B, the same points and some others measured another way; then each row and its match in B
B:
1: [ 162  104   70  -63  248   64 -165 -315   65  -43   73  220 -267  154
   85 -258  -95  112   77 -170  307 -264 -288 -267  230  190   25  -28
 -257  251   -1 -366 -189  -13   16 -202   85 -126 -212   27   -4  -83]
2: [  33 -213  295 -164  193    5 -184 -123   46  277 -111   27  119   40
   52  102  -17  280   41 -215  -96   60 -289   60  278   99   -7 -209
  -91  -42    6 -152 -157  129    3   -7   40   69 -294 -169  154  -16]
3: [ -36  -81  182   26   10  136  -78   39   80  197  -96  -20  163 -138
   25  247  -32  153   43  -72 -166 -221 -116    3  204  152  -20 -247
  -91   66 -226   -9  152   61  -27   43 -143  429 -253 -255   51 -165]
4: [ -44   79  -64 -112  -29  139   16  -91 -161 -127 -105 -207   91 -129
  128   54  -37   29    9   66   15 -268   96 -136  111 -214   72   52
  162  126  -29 -104    0   57 -151  236  -66  -98   21   95  -84 -150]
5: [ -58 -147   46 -276 -120  312  117  158  141   -6 -296    6  321 -442
   91  132  341   76  -70  -69 -183  -87  -24   40   62 -190   17  -41
  311    6  -59  -73  218  206   26  237 -218   44  -89  -20  -14 -335]
6: [ 102  229   58   87   96   31   30   31  131  -49  186  368 -330  154
 -163 -331  150   45   31 -284  218  -25 -252 -171   10  272 -161   63
 -190   76  -56 -150  -17   74   90 -371  -27  184    3  -92  -85 -109]
7: [ 154 -183 -383   78 -308  288  176  -20 -540  -93   37 -254 -209 -287
  166  -35 -120 -340  202 -109 -120 -530   68 -663  -48   28  138  347
  174   79 -337 -214  107  376 -499  240  -49   30  169   14  -18 -154]
8: [-104  314  109  214  125 -243 -202   -7   40   59  209   90 -236  361
 -121 -174   22  144  124 -145  300  -24 -142  -89  148  209 -135   24
 -252   -7    3   65  -76  -47  -19 -313   79  183  -26 -230  -87   34]
9: [ -11  -14  -25 -183  -32  123    6  -29  -19 -117 -210 -302  197 -179
  205   91  144  120   51  -80   27 -140   -2   -9  215 -243   25   89
  317   86   68 -130   -3   87 -102  223  -31 -244  -93  -77  -76 -310]
10: [  85 -174  -50 -217   29  147  -79 -289 -131  -76 -334 -145   93 -315
  164   48  -61   -8   92  -97   30 -308   -6 -216  182 -106  154  159
   85  180  -35 -239  -58   29 -116  266   -5 -220 -176  148   82 -123]
11: [  13  133 -120    6 -133   18  115  118 -161 -189  -20 -500   50    7
  156   57  134   73  106 -155   54  -68   37  -22  165 -230  -92  236
  399   26   70  -38  -44  122 -213  123   10 -199   76 -239 -183 -338]
12: [   1 -304  170 -249   32 -137 -135  -18  239  131 -534  126  190 -378
 -109  -19  446  128  144 -522   43  293 -192  128  151   68  -46  309
   94 -136  132   18   -9   40  175   -2   11 -129 -262  -96  213 -102]
13: [  99  -80 -126 -183 -188  328  314   73 -176 -182 -237   18   71 -454
  -62   -4  160 -150  -87 -129 -227  -97   98 -144 -166 -183    3  236
  276   38 -128 -104  123  212  -65  251 -218   47  156  242  -33 -183]
14: [  86   46  -45 -242  173  -29 -111 -339  -50 -179 -179  229 -201  -60
  -18 -380   89  -14   51 -205  327  -48  -94 -254   48  -67   80  333
  -55  116  172 -270 -242    6   30  -22  102 -451    8  362   33   56]
15: [  53  179  181  -46  203   65  -31  -53  163   35  144  508 -241  164
 -185 -317  105  128  -82 -182  141   48 -271  -88   -6  199 -115 -103
 -265   44  -17 -168  -84   79  155 -314  -54  180  -21   75  -20   27]
16: [ -32   -2   16    8   54 -259 -184 -169   -1    4 -306  314 -189 -175
 -295 -247  158 -102  167 -358  249   62  -36 -193  -35  223  -15  447
 -261  -33   -1   88  -29  -90   85 -135   35   39  -22  164  154  199]
17: [  83 -264   70 -218  -39   24   20  -66   48   -4 -543  -19  195 -485
  -80   88  236   11   77 -390 -103  100  -44   46   72  -16  -17  309
  148   -6   12  -30   21   20   90  165  -75  -45 -179   36  169 -124]
18: [ 127  -17   32 -175   79  109   88 -120 -151  -78  -70   58  -86  -45
  -41 -140   23   40  -45 -190  -19   42 -105  -95    4  -86  -32  131
   76   36   45 -206 -187  147  -30   41  -10 -142   42  171    8  -31]
19: [  26    6 -229   68 -202   10   87   78 -251 -118  -42 -169 -143 -140
    7 -121  144 -159  186 -228   74 -161   32 -328  -10   -5  -21  418
  176  -26  -86  -17   49  193 -257   47    0  -51  145  -77  -58 -140]
20: [  38  212  301  -41  221  103   55  -18   -7   88  187  135  -24  266
 -140   39 -166  276 -196  -14 -146   99 -169  178   66   12 -159 -362
 -140   48  -37 -113 -175   45   95 -104  -94  321  -34   -5  -66   25]
21: [ -86   14  -94  -13 -153  138    5   43    8  -73 -233   19   82 -377
   -9   41  152  -99   77  -47   20 -316   97 -209   15    6   53  166
   50   90 -181   34  255   43  -63  139 -166  176  -18   22  -21 -178]
22: [-140  227   84  134  -20  -86   -6  181 -146   74  218 -233    5  288
  -32   79    3  169   24  -15  -34   32  -23   47  103  -56 -145  -88
   75 -109  -25  121  -47  132 -158  -45  -19  221  101 -275 -144  -58]
23: [ 130 -277  237 -344   99  161   83 -135  -35   55 -451 -174  351 -343
   15  278   -1  208  -90 -230 -326  154  -83  269  160 -193  -16  -36
  224   31   65 -153 -148   52   91  301  -91  -53 -232   84  154 -122]
24: [-159 -141  233  -47 -145  126  121  342  -46  252 -132 -261  422 -187
  -53  457  130  210  -71  -53 -494  143    8  296   73 -120 -134 -250
  264 -210 -142  213  165  235  -76  228 -230  491  -43 -315    6 -162]
25: [ -75  232  228 -148  270   53 -173 -127  291   24   54  471  -87  144
  -73 -258  132  231 -103  -19  250  -41 -217  -21  104   71  -33 -216
 -242  104   67 -163  -54  -22  203 -215  -50   36 -115  114  -50  -16]
26: [ -82  272  -27  -59  -43  104  110  207  111 -141  135  187 -105   60
  -46 -280  367   60  -51  -93  171   31  -84  -85  -42  -93 -118   83
  158  -31   65  -50   68  187   17 -142  -83  -34  178  -19 -205 -217]
27: [  14  233  -41  -57  105   14  -45 -183  -98 -179    6    3 -141   78
   13 -188  -47   34   16  -26  227 -167   -5 -174   76 -105   10  127
  -15  146   62 -159 -133  -25  -44   -2   17 -174   50  159  -96  -41]
28: [   4   76  -32  -53    4  -92   20 -107 -230 -118 -166  -87  -67  -67
 -120  -81   12  -22   41 -172   55   45   65  -76  -13 -114  -26  315
   66  -11   59    4 -135   12  -63   90    9 -106  106  166   -2   65]
29: [ -91  261  219   49  161   36  -73  -77 -132   51  152 -317  134  296
   88  274 -323  304  -81  195  -94 -168   -3  163  254 -141  -68 -396
  -20  121  -31  -31 -134  -45  -99   99  -49  226  -87 -151 -131  -66]
30: [ -10  -12    6   64    9 -140 -182 -117  -41   17 -189 -137  -31  -86
   24   15   25   30  225 -235  174 -173  -54 -154  218  126    7  219
  -61   71  -46   -1    2  -52  -93   -6   51    7 -173 -169   47  -79]
31: [  66  -50   82   54  108 -280 -195 -187   77   49 -292  321 -226 -131
 -294 -234  132  -47  216 -507  256   96 -166 -146   49  367  -70  419
 -321   -2  -14   31  -73 -119  133 -252   66   94 -163    4  191  139]
32: [-154   42  -43   -3 -164  286   76  133 -205   31   43 -237  189 -151
  145  242  -63   15  -40  233 -226 -390  133 -164   55 -170   64 -200
  174   40 -249    7  202  222 -264  289 -197  293   70  -69 -115 -188]
33: [  19  102  -12  223   59 -167 -254    2   77  127  281  104 -374  336
   77 -301  133   80  313 -343  404 -190 -351 -367  269  399  -70  114
 -233   15  -67 -134  -30  136 -157 -418  175   47 -145 -449  -47 -138]
34: [ 192  158   63  165   99 -229   34    7  -13  -39   97  148 -398  222
 -260 -314  120   41  148 -561  215  258 -276  -66   36  296 -257  348
 -139  -34   61  -62 -214   24   64 -417  112   56   12 -195    5  -14]
35: [ 110   90  208 -138  221 -282  -94  -17  388  -51 -178  286 -162  115
 -185 -401  506  247  106 -652  398  508 -390  190  171  151 -252  351
    2  -70  352 -109 -231  -47  316 -423  145 -319 -167 -174   29 -150]
36: [  62  146   81 -125  134 -107  -45 -100   99 -147 -136 -164    0   80
   52 -113  165  208   70 -279  240  117 -140  107  245 -124 -109  185
  159   77  228 -142 -201  -55   67  -66   87 -328 -109 -113  -72 -220]
37: [   4   87  298 -257  352   54 -175 -308  144   70  -80  448  -27   80
 -115 -165  -57  235 -159  -29  100   28 -196   40   91   24   25 -234
 -292  107   87 -218 -203  -52  216  -79  -29    2 -160  301   71  153]
38: [-124  245  247 -146  154 -226  -17   63  123  -71 -169  -83  165  139
 -176  -13  245  313  -92 -198   79  458  -35  428   97 -245 -221   86
  178 -118  310  138 -202  -92  200  -45    0 -133   28  -30  -78  -25]
39: [ 207  247   91  -19  275  -46  -57 -180  143 -104  211  409 -455  331
 -101 -513   96  122   40 -369  402   70 -382 -180  100  233 -140  116
 -241  132  128 -338 -271   26  136 -454  123 -163  -52   11  -73  -55]
40: [ -44  168   74   63   22  104  -44   78  220   21   37  266  -79  -48
  -60 -109  168   64   27  -96  140 -210 -130 -130   81  204  -69  -82
 -151  110 -148  -43  187   27   70 -188 -130  311  -94 -141  -74 -190]
41: [ 119  244   47   94  152 -206  -42 -125   26 -134    1  109 -296  177
 -192 -277   52   59  103 -377  303  114 -154  -52   84  159 -177  301
 -148   87   95  -75 -198 -111   94 -294   87  -50  -18  -46  -39  -17]
42: [ -96  -11 -110  136 -268   41   65  231 -188    1  -56 -509  158 -145
  135  266   93    0  182  -87 -115 -224   94  -94  158  -82  -45  139
  310  -35 -160  122  191  171 -298  190  -80  181   18 -391  -99 -313]
43: [  12  254  136  -27  155 -174    1   -3  101  -90  -10  176 -151  170
 -227 -252  203  154  -15 -310  212  286 -140  117   20   24 -202  189
  -47  -31  174   -5 -176  -49  173 -243   31  -49   54    5  -63   -8]
44: [ 158  105  -34  163 -131  348  339  200 -413    5  409 -340 -100  166
   70  183 -279   24  -69   16 -387 -242  -50 -146    4  -30 -138 -229
  178   57 -298 -165  -17  354 -337   70 -151  422  161 -245 -183 -223]
45: [  91  189  -58 -180   14  251  208  -74 -128 -285  -46 -130   15  -86
   62  -61   -1   42 -129   10   -5 -132   49  -42   17 -300  -31   73
  257  177   55 -224  -90   69  -30  165 -108 -191  114  201 -162 -224]
46: [  89    4  157 -186  185    4  -45 -241   43  -49 -282  239  -14 -150
 -170 -107   13   83  -56 -226   48   76  -88   31   28    4  -25  121
 -130   98   66 -135 -153  -84  179   -7  -35  -44 -115  256   98   71]
47: [-212  -71  133 -196  -43   67 -100  -38  122   17 -540  -61  440 -506
  -38  318  140   88  -36   52 -122 -141  185  147  105 -171   74    1
   99   57  -71  164  225 -117   98  350 -217  173 -176  100   77  -94]
48: [  49 -161   80    4  -62 -139   22  -17 -213   67 -333 -300  122 -212
 -131  224  -15   27  129 -350 -195  145   14   98   84   10  -93  276
  112  -92  -42  111  -78   17  -73  145  -15  136  -81 -120  130   10]
49: [ -71  241  243   42  139 -228  -19   63  -13   40   21  -51    0  257
 -235    7   53  244  -39 -209    3  353  -82  285   67  -27 -234   16
  -11 -118  133  146 -192  -41  100 -141    3  148   35 -128  -47   64]
50: [ -80  377  121  251  146 -396 -156  -75  -95  -25   74   17 -253  342
 -313 -121  -96   95  103 -212  254  137  -23   37   53  165 -198  201
 -279  -25   45  191 -188 -197   39 -273   80  211   56  -92  -45  205]
51: [ -43  224 -107 -110  -23  149   69  -81 -183 -252  -27 -324   83  -35
  174   33  -48   54  -30  139   61 -269  144  -93  117 -347   42   53
  263  162   42 -129  -47   34 -163  249  -63 -214   95  107 -196 -210]
52: [   1 -126   32 -237   59  164  -63 -209 -154   10 -199  -72  131 -186
  126   65  -74   65  -12   10  -77 -208  -10 -141  126 -165  137  -26
   79   79  -23 -188  -79  114 -116  265  -44 -124  -86  178   48  -30]
53: [ 146 -146 -169 -168  -85  124  142 -161 -357 -161 -254  -32  -84 -325
  -67 -114   -3 -186   42 -223  -80  -79   63 -284 -113 -122   66  417
  150   22  -41 -163 -101  169 -153  224  -31 -181  132  326   71   32]
54: [-153  156    2 -123  160  111 -306 -275   91    5   40  381 -125   18
  105 -260   -6   38   26  195  350 -469  -69 -397  127   45  202 -136
 -295  189  -74 -201   47   17  -39  -25  -17  -54  -85  240  -43   40]
55: [  91 -369  -97 -280 -150  219  120  -69 -103  -15 -504  394   19 -707
 -194 -141  273 -277   12 -316 -166  -54   16 -315 -228   54  113  418
   31  -46 -165  -85  153  214   20  201 -177   57   39  407  217   39]
56: [-160  -35  -12 -181  -76  222 -125   26  171  -28 -209 -224  326 -281
  346  164  216  143   76  103   78 -413    8 -101  314 -191  135 -115
  262  143  -49 -107  231   90 -107  255 -114 -104 -212 -180  -93 -419]
57: [  -5 -155  -16  -44 -188  144   95  106  -61   13 -330 -114  187 -458
  -47  206  142  -66   67 -192 -212 -138   67  -59   16    1  -13  169
  156    8 -194   62  213  104  -69  204 -186  259  -66  -79   60 -197]
58: [ -17  -66  150  -61  141 -125 -206 -172  -39  151 -136  151  -56    6
  -99  -74    0   98   96 -219   79   21 -152  -88  135  143   10   63
 -204  -31    1  -42 -126   21    6  -63   56   53 -143   24  130  132]
59: [-174    1  132   83  -42 -307 -173   87   57  134 -289  -52  100 -115
 -211  101  222   84  175 -297   55  168    6  105  102  123 -116  250
  -49 -160    4  304   71  -70   36  -47  -13  226  -87 -219   91   43]
60: [ -88  322   50  128  112  -60 -100  -78 -154   -6  255   58 -217  319
  -80 -129 -156   77    8   59  161 -163  -30 -169   60   57  -54  -78
 -205   54  -61  -19  -99   15 -104 -131    9  172   91    1 -123   92]
61: [-277   65  138  115    0 -267 -318   54   42  203 -121 -255  174   72
   33  205   86  201  209  -68  127  -75   -3   52  306   55  -23   -8
  -43  -93  -10  241   69  -51 -113   20   42  179 -174 -370   10  -34]
62: [ -21  -16 -131  -64 -146  221   40   78   35  -68  -84  119  -27 -287
   77 -115  257  -93   76  -92   75 -309  -34 -315   20   26   57  137
   98   65 -151 -110  222  199 -112   50 -118   45    9  -22  -63 -257]
63: [ -23  292  178  -46  257 -157 -173 -179  210  -86  -43  126  -91  195
  -72 -175   67  239   13 -163  342   39 -142   91  205   32 -105   24
 -153  134  172  -83 -166 -184  182 -201   56 -105 -150  -17  -61  -56]
64: [-109  194   59 -283  161 -173  -91 -271   35 -245 -448  189   57 -194
 -232 -211  182   41  -76 -111  263  197  150  100  -57 -272    9  383
   17   36  280   44 -170 -218  226  117  -20 -358   80  512   23  159]
65: [  25  -42   76 -158   44  140   36  -76 -102    1 -133   39   71 -144
  -22   16    4   55  -62  -74 -108  -54  -36  -44   32  -89   12  -11
   48   35  -42 -115  -47  114  -28  132  -90   39  -21  133   20  -38]
66: [-166  129  272   -9  136 -151 -177   64  199  152  -45   25  127  144
  -75   67  160  303   22 -129   72  145 -141  221  211   31 -125 -152
  -60  -71   69  107  -21  -30  107 -115  -23  178 -151 -238  -19  -64]
67: [ -60 -186  -14 -103 -132   36  -13   43  -53   51 -344   32  115 -393
  -79   44  227  -68   92 -218  -85  -43   24 -120   -7   -2   38  253
   95  -82  -95   72  138  134  -62  156 -100   97  -31   30  107  -49]
68: [  85 -222  -86 -151 -156    6   98  -41 -142 -123 -523 -287  180 -508
  -25  127  186  -81  132 -363 -100   25   78  -16   57 -139   -9  487
  311    1   11   11   19   38  -57  272  -54 -150  -59   25  106 -177]
69: [ -83  171   46 -214   40  214   88  -39 -101 -135  -57 -164  202  -58
   94   94  -12  150 -163  181  -94 -123  107   64   62 -369   23 -137
  240   85   47  -93  -36   71  -56  268 -133  -82   77  173 -150 -142]
70: [-102  118  -45  176  -96 -341 -136  133   27  -10  -88 -180 -105   60
  -77 -106  310   35  293 -399  293  101  -65  -71  163  124 -148  432
   71 -125   71  187   20    1  -89 -184  103  -31  -13 -379  -42 -135]
71: [  14 -181  171 -325   93  361  -72 -129  241   65 -286  112  294 -360
  209  145  104  187  -72   15  -92 -299 -147  -19  242  -67  119 -285
   67  196  -91 -271  125   83   81  201 -169   24 -332   21   56 -305]
72: [   8  187  282  -64  238  -71  -35 -109  102   20  -82  276  -36   85
 -276  -68   -9  192 -119 -171   23  198 -120  195   16   62 -153  -70
 -209   29   59   -2 -148 -115  236 -143  -74  205  -67  114   27  110]

[-200 -134 -195   93 -166 -230 -200  -64 -101 -111  111   14 -102   39
   64  145 -231   22    1   37  250  214  -91   19   48  192   64  -47
  304 -110  -58   38 -106 -256 -154  167] -> 4
[ 148  334 -295  278    5  390  166   58  173   66   37 -357  -63   85
  -48   17    9  370 -142 -201 -145   -1 -176 -145 -207 -265  -75  128
  114    4 -187  -37  190  -88  -87   77] -> 2
[ 231   55  109   59  -21  366  324  -51 -100  299 -119    6  300  185
  144 -276  178  294 -143  -86 -101 -148  119  292    7  203  160 -257
 -229 -124 -150  223 -246  162  364   20] -> 35
[  31  -51  -51   11  -98 -119  -84 -122 -145   85  -21  157  373 -121
  237   67 -293  -58 -421  158 -170  285   46  162  302  284  285  -62
  -35 -207    7  181 -287 -275   43   63] -> 26
[ 348  326  247  -43  264   62  356  -71   24  175  -31 -144   67    6
  -15   92   46   53 -158   40 -424   22  -73 -179  -17  -89  149  -32
 -326   36   35  -39   65   21 -203  127] -> 15
[-166   56  -81 -149 -403 -412  -80 -118  -44  -28  200  -49 -262  -22
  162 -183 -245 -170  -16  181  591  140  -71  242  113  249 -256 -136
  310  -16  -60 -150   87  -50  -64   48] -> 47
[ -18   60   36 -114  146 -184    9  -62  124   58   -7  -94  -99   51
  -21  187  -77   16   54  -32 -185  -61 -109 -260  180 -164  215  -91
 -108  113   15 -127   70   61 -367  283] -> 60
[ -36    4 -488  182 -319  -56 -268   -5  -12  -77  128 -127 -150 -205
  159  150 -379  -10 -233  -67  258  345 -127   35 -107  170 -166  227
  445 -152  -74  -35   48 -430 -200   22] -> 3
[  -1   99  284    9  278  -24  322 -199 -172   57   21  -62   37  345
 -149   31  274  217   39   89  -37 -171  -31 -169    0  -54  148 -268
 -256   46  -90    9  -63  204   39  205] -> 14
[-119 -394 -502  211  -47   44 -367 -192 -259  -45   17   34   97  -82
  106  313 -188  102 -310  -50  113  128  110 -117  -80  272  261   90
  140 -258 -108   77 -249 -372   53   57] -> 33
[-135  -73 -272   38 -130 -184 -131 -293 -181 -122  226 -170  -70  -40
   18   22 -206  -22 -274  346  141   62  106  -37  -23  168  293 -115
   15 -239 -131 -156  -45 -273  160  -31] -> 56
[-241 -156  -78  -70 -205 -280 -148 -172 -207   50    6  182   54  114
  175    0  -67  -32 -178  -21  578   68  -28  127  251  250 -280  -94
  217   27  -67   47 -127   73   16  161] -> 16
[  68   40  151 -231  194  -28  219 -237  -66  254  -89  -43  -22  201
    5  -45  273   80  -69  -92  153 -391   54 -169  107  -76  -87 -184
 -339  200  -64 -159   62  456   -2  184] -> 31
[  45   78    5 -196   77  -95   77 -223  -25  190  -45  -44   73   24
   89   12   29  -22 -277   14   50 -169   26 -136  209  -49  -25  -69
 -232  105  -36 -146   63  216  -41  132] -> 67
[-102   79 -182  210  -85  -42  -27  -20  -53 -115  123 -129 -137  101
  -31  129 -112  163  -26  -23  185  202 -177  -70 -108   17  -75   34
  304  -67 -104   22   27 -226 -163  142] -> 52
[-145 -164 -295  186 -239  -28 -181  -53 -138  -68   99   -4   -5   38
  106   37 -202  133  -68   21  236  188   -9  153  -34  272  121  -74
  298 -223 -133  113 -189 -291   70   65] -> 9
[ 114   65  127  -58   57 -195  106 -208 -292  115  -13  129  105  -14
  134  144    9 -119 -349   29  277  196  -48  -39   52  242 -329   73
  -31   30   35   25  -54  -12 -107   90] -> 55
[ 103   20  -89 -135   23   -3  -43   57  253  183  -88  -85  -48  -72
  111   89 -159   39   54 -199 -285 -102  -56 -108  190 -110  258  -56
  -89   77   12  -75   35   64 -340  239] -> 22
[-259   31  281 -105 -293 -375  128  -45 -124   13   88  162  -19  309
  125 -285  -21   14  169  124  557   89 -110  389  291  281 -203 -386
  258   30  -77  129 -153  154   52  202] -> 64
[ -63  166   37  -20    0   11  178 -125   52   73   50 -143   45  222
  -20 -153   47  201  -57   95  -47 -163  -25    5  155 -107  193 -259
 -117   17 -144  -45    8  149   92  144] -> 63
[-140 -327 -181 -228  -67  -64 -185 -222  -49  234 -118  114  152   44
  197  -44  -23   37 -178  -77  152 -323  198   37  340  132  242 -234
 -188    1  -92  -40 -183  248  145  155] -> 70
[ 169  363  -79  139   68   76  257 -200  -62  -46  210 -368  -98   17
 -104    9  -22  117 -278  254 -123   72  -54 -167 -237  -91   87   13
  -97 -110 -127 -171  169 -190   40  -44] -> 71
[ 150  143  206 -116   67   80  255  -12   93  262 -113   -4  161  133
  103 -132   67  133  -22  -95 -214 -146  -20   74  224  -22  152 -219
 -240   74  -36   70  -73  239  -38  188] -> 43
[ 213  134  -11  -23  -73  -41  121 -123 -103  102   73  -86   30 -131
  135  -14 -156  -64 -274  147  -57  169   27   83  -31  205   80  -23
  -75 -140  -13  -30  -35 -190   -9  -21] -> 5
[ -40  -27  146  -50  136 -173   97 -113  -64   16   36  -33 -105  169
  -64  109   35   71  137   51  -25  -65  -40 -134   51   26  227 -214
  -97   16  -26  -32  -60   52 -166  228] -> 27
[ -24   37  -26 -339  -61  -93   39 -164  151  291  -80  -54    1   54
  154 -185   35   -6 -114  -95  148 -380   61   -2  351  -99  -24 -200
 -222  198  -76 -207  101  442  -16  170] -> 59
[ 189  150  129 -150  104  103  302 -145  -11  261  -59 -118  -39  143
   32 -129  216  116  -50  -88   65 -283   30  -46  -20  -34  -89 -147
 -269  119  -84 -113   77  338   28   99] -> 17
[-148 -144  -17 -191 -155 -224 -124   55  132  141  -82  102 -137   88
  157   -8  -98   10  250 -239  254  -94  -91   83  277   74  -34 -180
  161  138   -4   -6  -41  198 -295  307] -> 50
[  18  156   87   34  143   -4  138  -74   43   69  -18  -59  173  140
  -17   69  -26  158 -135   49 -295    0  -81 -115  208 -126  278 -134
 -147   10  -46   51  -60   12  -97  212] -> 45
[ 292  455   56   91   83  371  430  107  244  202  -23 -339 -141  182
  -55 -151  182  341  111 -248 -184 -166 -187  -62 -194 -282 -134  -35
  -76  140 -130  -58  234  208 -144  136] -> 23
[ -55  169  -25  149 -162  -21   96   25  -54    4   60  -24  -10  155
   70  -46  -57  162  -40  -64  274  200 -190  139   16  100 -256  -30
  300  -10 -100  121  -28  -82  -69  136] -> 46
[ 201   76 -360  163  194  220 -185  150  274  128 -160 -111  110 -220
   82  499 -282  143 -218 -383 -627  190 -204 -400   87 -264  247  339
   35   32   50   40   51 -283 -588  275] -> 44
